Below are the code and all the weights of a small trained network. Each question names an input and a class and asks about switching units off, where a switched-off unit gives its printed mean instead of its output.

import numpy as np


def w(rows, s, z=0):
    codes = np.array(rows[::2]) - 128.0
    scale = np.full(codes.shape[1], s)
    scale[-1] = z or s
    return codes * scale


def norm(h):
    return h / np.sqrt((h * h).mean(-1, keepdims=True) + 1e-5)


def f(y):
    return np.maximum(y, 0)


def log_softmax(a):
    a = a - a.max(-1, keepdims=True)
    return a - np.log(np.exp(a).sum(-1, keepdims=True))


def net(x, mask):
    res = np.array(x, float).reshape(1, 3) / 4 @ E
    u = 0
    for l in range(2):
        y = f(norm(res) @ A[l][:, :-1].T + A[l][:, -1])
        res = res + np.where(mask[u : u + 14], y, B[l][:, -1]) @ B[l][:, :-1]
        u += 14
    return log_softmax(norm(res)[-1] @ U[:, :-1].T + U[:, -1])


A, B = {}, {}
E = w([
[139,94,207,231,179],'x0',
[170,3,99,67,120],'x1',
[91,160,132,56,254],'x2',
],0.0047)
A[0] = w([
[125,188,103,153,143,125],'0.n1',
[123,88,151,192,190,24],'0.n2',
[118,15,116,150,122,57],'0.n3',
[133,98,136,187,133,114],'0.n4',
[103,13,115,98,136,224],'0.n5',
[150,104,151,175,180,45],'0.n6',
[133,124,121,157,8,224],'0.n7',
[72,191,125,155,156,94],'0.n8',
[127,208,146,185,52,145],'0.n9',
[129,114,143,202,176,24],'0.n10',
[96,140,166,61,139,123],'0.n11',
[116,51,182,255,113,82],'0.n12',
[133,81,144,197,205,16],'0.n13',
[118,179,123,116,91,3],'0.n14',
],0.0095,0.0016)
B[0] = w([
[140,184,172,165,125,174],'0.n1',
[53,92,157,91,109,196],'0.n2',
[154,191,168,86,47,196],'0.n3',
[171,150,98,147,111,180],'0.n4',
[212,78,123,78,215,215],'0.n5',
[61,107,145,101,101,183],'0.n6',
[51,105,248,120,166,235],'0.n7',
[168,210,162,171,133,194],'0.n8',
[51,43,5,111,126,222],'0.n9',
[136,66,155,225,255,190],'0.n10',
[149,155,81,154,150,171],'0.n11',
[220,163,35,178,126,253],'0.n12',
[50,123,167,60,43,203],'0.n13',
[110,186,125,157,123,156],'0.n14',
],0.014,0.0069)
A[1] = w([
[142,112,133,97,145,116],'1.n1',
[170,139,232,138,163,124],'1.n2',
[111,169,133,64,97,108],'1.n3',
[31,123,203,135,104,91],'1.n4',
[58,167,184,167,101,79],'1.n5',
[231,115,106,129,102,45],'1.n6',
[44,75,146,114,191,145],'1.n7',
[110,111,61,76,151,136],'1.n8',
[213,250,110,149,57,53],'1.n9',
[88,53,241,32,105,89],'1.n10',
[55,150,90,93,99,2],'1.n11',
[117,138,140,143,167,164],'1.n12',
[157,147,208,167,133,109],'1.n13',
[82,124,107,102,107,71],'1.n14',
],0.013,0.002)
B[1] = w([
[78,110,119,148,115,163],'1.n1',
[65,111,76,154,123,189],'1.n2',
[128,123,117,174,132,149],'1.n3',
[114,150,126,57,212,217],'1.n4',
[116,86,121,31,140,202],'1.n5',
[119,197,195,86,146,183],'1.n6',
[191,177,164,131,78,226],'1.n7',
[76,117,124,92,138,168],'1.n8',
[182,130,194,174,90,183],'1.n9',
[125,107,67,252,90,255],'1.n10',
[145,102,134,89,163,157],'1.n11',
[143,79,147,77,78,164],'1.n12',
[136,122,93,73,146,163],'1.n13',
[135,153,136,113,153,150],'1.n14',
],0.02,0.0091)
U = w([
[83,98,124,11,207,206],'0',
[94,51,49,243,112,141],'1',
[215,167,241,149,90,5],'2',
],0.012,0.0016)

Each question gives the input, the list of numbers given to net, and the class t.
The units are the neurons (one row each of A and B). Each row of codes is followed by its name. A weight is (code - 128) times the scale printed after its matrix; where a second scale follows, it is the last column's (A, B and U).
mask holds one flag per neuron, layer by layer. A switched-off neuron (its flag False) gives its mean, the last column of its row in B, instead of its output. The means were averaged over made-up inputs and are rounded, as every weight is.
A unit's drop is (log p(t) with every unit on - log p(t) with that unit switched off) / (log p(t) with every unit on - log p(t) with every unit switched off).
The circuit of an input: a set's keep is (log p(t) with only the set's units on - log p(t) with every unit switched off) / (log p(t) with every unit on - log p(t) with every unit switched off). Starting from the 12 units with the biggest drops (on a tie, the unit counted first), units are removed one at a time, each time the one whose removal leaves the highest keep (on an exact tie, the one counted first), for as long as the keep stays at least 0.8.
circuit, biggest first: the units of the circuit, biggest drop first
k most important neurons: the k neurons with the biggest drops, biggest first
k most important neurons of layer l: the k neurons of layer l with the biggest drops, biggest first
drop when u is switched off: that unit's drop, to one decimal
input [6,3,-1], class 2: 3 most important neurons	(0.n12 0.n7 0.n9)
input [8,8,8], class 1: circuit, biggest first	(1.n10)
input [7,-3,1], class 0: 2 most important neurons	(0.n13 0.n5)
input [8,2,-7], class 2: circuit, biggest first	(0.n12 1.n6)
input [6,-7,1], class 0: 4 most important neurons	(1.n10 0.n13 0.n5 0.n2)
input [-2,-3,6], class 2: 2 most important neurons	(0.n7 1.n9)
input [-4,8,-1], class 1: 2 most important neurons	(0.n12 1.n10)
input [-6,-1,2], class 2: 2 most important neurons	(0.n9 0.n7)
input [6,1,5], class 1: 2 most important neurons	(1.n10 0.n13)
input [1,-7,1], class 0: 3 most important neurons	(1.n10 0.n12 1.n5)
input [-6,-3,5], class 2: 2 most important neurons	(0.n7 1.n9)
input [-2,4,0], class 1: 2 most important neurons	(0.n12 1.n10)
input [-6,-7,1], class 2: 2 most important neurons of layer 0	(0.n8 0.n7)
input [3,-4,1], class 0: 2 most important neurons	(0.n5 1.n10)
input [2,4,-4], class 2: most important neuron of layer 0	(0.n12)
input [7,6,-1], class 2: 4 most important neurons of layer 0	(0.n12 0.n7 0.n3 0.n9)
input [4,6,2], class 1: drop when 1.n10 is switched off	0.4
input [8,2,8], class 1: drop when 1.n10 is switched off	3.0
input [6,4,4], class 1: drop when 1.n10 is switched off	1.1
input [-2,0,-8], class 0: most important neuron of layer 1	(1.n4)
